Here is a tiny trained network, its code and every weight. The questions are about switching its units off for an input and a class, where a switched-off unit gives its printed mean instead of its output.

import numpy as np


def w(rows, s, z=0):
    codes = np.array(rows[::2]) - 128.0
    scale = np.full(codes.shape[1], s)
    scale[-1] = z or s
    return codes * scale


def f(y):
    return np.maximum(y, 0)


def log_softmax(a):
    a = a - a.max(-1, keepdims=True)
    return a - np.log(np.exp(a).sum(-1, keepdims=True))


def net(x, mask):
    res = np.array(x, float).reshape(1, 5) / 4 @ E
    y = f(res @ A[0][:, :-1].T + A[0][:, -1])
    res = res + np.where(mask, y, B[0][:, -1]) @ B[0][:, :-1]
    return log_softmax(res[-1] @ U[:, :-1].T + U[:, -1])


A, B = {}, {}
E = w([
[164,147,38,13,24,63,108,80],'x0',
[187,81,255,105,178,116,84,151],'x1',
[99,241,89,109,199,91,126,175],'x2',
[114,215,159,168,23,222,122,156],'x3',
[84,182,61,131,115,157,34,29],'x4',
],0.0072)
A[0] = w([
[119,105,81,131,160,101,142,123,105],'N1',
[112,100,93,125,154,124,151,124,68],'N2',
[112,108,137,153,133,135,155,143,151],'N3',
[119,251,98,123,137,137,102,125,102],'N4',
[134,135,72,106,43,130,153,142,110],'N5',
[167,88,176,46,137,86,112,132,143],'N6',
[125,159,166,135,52,169,105,84,98],'N7',
[127,141,127,166,145,129,130,154,1],'N8',
[151,74,132,109,134,108,134,140,124],'N9',
[153,146,212,94,154,102,147,225,138],'N10',
],0.021,0.0049)
B[0] = w([
[161,99,230,142,97,188,168,124,181],'N1',
[145,164,164,145,108,121,50,232,160],'N2',
[230,135,174,10,163,12,97,163,172],'N3',
[100,131,30,51,12,125,165,29,223],'N4',
[72,182,51,85,93,138,118,52,204],'N5',
[68,175,27,80,15,152,169,63,229],'N6',
[166,103,197,158,229,84,155,249,187],'N7',
[118,106,75,114,95,131,59,59,152],'N8',
[83,228,70,141,158,143,100,116,190],'N9',
[179,35,247,230,254,133,85,193,251],'N10',
],0.0068,0.017)
U = w([
[254,64,210,226,184,163,86,250,255],'0',
[121,204,15,79,80,130,132,86,1],'1',
],0.0065,0.00049)

Each question gives the input, the list of numbers given to net, and the class t.
The units are the neurons (one row each of A and B). Each row of codes is followed by its name. A weight is (code - 128) times the scale printed after its matrix; where a second scale follows, it is the last column's (A, B and U).
mask holds one flag per neuron, in row order. A switched-off neuron (its flag False) gives its mean, the last column of its row in B, instead of its output. The means were averaged over made-up inputs and are rounded, as every weight is.
A unit's drop is (log p(t) with every unit on - log p(t) with that unit switched off) / (log p(t) with every unit on - log p(t) with every unit switched off).
The circuit of an input: a set's keep is (log p(t) with only the set's units on - log p(t) with every unit switched off) / (log p(t) with every unit on - log p(t) with every unit switched off). Starting from all 10 units, units are removed one at a time, each time the one whose removal leaves the highest keep (on an exact tie, the one counted first), for as long as the keep stays at least 0.8.
circuit, biggest first: the units of the circuit, biggest drop first
top k neurons: the k neurons with the biggest drops, biggest first
drop when u is switched off: that unit's drop, to one decimal
input [1,0,6,-5,-2], class 0: circuit, biggest first -> (N5)
input [-3,5,-3,-2,4], class 1: top 2 neurons -> (N10, N7)
input [3,0,1,7,-4], class 0: top 2 neurons -> (N6, N7)
input [1,1,-6,-6,-5], class 1: top 2 neurons -> (N6, N9)
input [1,0,7,8,-5], class 0: top 2 neurons -> (N10, N6)
input [3,7,0,5,3], class 0: top 2 neurons -> (N7, N5)
input [5,5,0,5,-2], class 0: top 3 neurons -> (N4, N7, N10)
input [-1,8,-4,-8,1], class 1: drop when N6 is switched off -> 2.6
input [6,8,-5,-3,-6], class 1: drop when N6 is switched off -> 5.4
input [2,3,-8,3,7], class 0: drop when N7 is switched off -> 0.9
